Below are the code and all the weights of a small trained network. Each question names an input and a class and asks about switching units off, where a switched-off unit gives its printed mean instead of its output.

import numpy as np


def w(rows, s, z=0):
    codes = np.array(rows[::2]) - 128.0
    scale = np.full(codes.shape[1], s)
    scale[-1] = z or s
    return codes * scale


def f(y):
    return y / 2 * (1 + np.tanh(0.7978845608 * (y + 0.044715 * y**3)))


def log_softmax(a):
    a = a - a.max(-1, keepdims=True)
    return a - np.log(np.exp(a).sum(-1, keepdims=True))


def net(x, mask):
    res = np.array(x, float).reshape(1, 4) / 4 @ E
    y = f(res @ A[0][:, :-1].T + A[0][:, -1])
    res = res + np.where(mask, y, B[0][:, -1]) @ B[0][:, :-1]
    return log_softmax(res[-1] @ U[:, :-1].T + U[:, -1])


A, B = {}, {}
E = w([
[160,67,107],'x0',
[255,137,155],'x1',
[169,188,93],'x2',
[120,84,216],'x3',
],0.0094)
A[0] = w([
[160,80,92,143],'N1',
[79,92,170,255],'N2',
[197,125,109,197],'N3',
[206,1,155,176],'N4',
[33,72,156,204],'N5',
[105,124,50,221],'N6',
[210,169,206,184],'N7',
[148,137,57,116],'N8',
],0.012,0.0074)
B[0] = w([
[53,178,113,152],'N1',
[112,48,208,242],'N2',
[111,189,158,196],'N3',
[9,174,183,223],'N4',
[143,2,172,254],'N5',
[10,168,185,220],'N6',
[197,152,186,217],'N7',
[129,181,87,159],'N8',
],0.007,0.0095)
U = w([
[176,163,219,139],'0',
[254,159,99,121],'1',
[170,113,96,2],'2',
[99,17,175,215],'3',
[161,132,134,82],'4',
[37,246,131,165],'5',
[165,76,43,1],'6',
],0.0094,0.0049)

Each question gives the input, the list of numbers given to net, and the class t.
The units are the neurons (one row each of A and B). Each row of codes is followed by its name. A weight is (code - 128) times the scale printed after its matrix; where a second scale follows, it is the last column's (A, B and U).
mask holds one flag per neuron, in row order. A switched-off neuron (its flag False) gives its mean, the last column of its row in B, instead of its output. The means were averaged over made-up inputs and are rounded, as every weight is.
A unit's drop is (log p(t) with every unit on - log p(t) with that unit switched off) / (log p(t) with every unit on - log p(t) with every unit switched off).
The circuit of an input: a set's keep is (log p(t) with only the set's units on - log p(t) with every unit switched off) / (log p(t) with every unit on - log p(t) with every unit switched off). Starting from all 8 units, units are removed one at a time, each time the one whose removal leaves the highest keep (on an exact tie, the one counted first), for as long as the keep stays at least 0.8.
units of the circuit, in order: the units of the circuit, biggest drop first
most important unit: the unit with the biggest drop
top k neurons: the k neurons with the biggest drops, biggest first
drop of u: that unit's drop, to one decimal
input [7,6,2,-1], class 5: units of the circuit, in order : N4, N5
input [8,3,-4,-2], class 5: most important unit : N4
input [-4,-8,6,1], class 3: units of the circuit, in order : N5, N4
input [6,-4,5,0], class 5: units of the circuit, in order : N5, N6
input [8,-3,5,-1], class 5: units of the circuit, in order : N5, N6
input [6,3,5,2], class 5: units of the circuit, in order : N4, N5
input [3,5,-2,8], class 0: top 2 neurons : N7, N5
input [6,7,1,2], class 5: top 2 neurons : N4, N5
input [4,2,4,-5], class 5: drop of N5 : 0.1
input [-3,-6,5,3], class 3: drop of N5 : 0.1
input [8,6,-1,-3], class 5: drop of N4 : 0.2
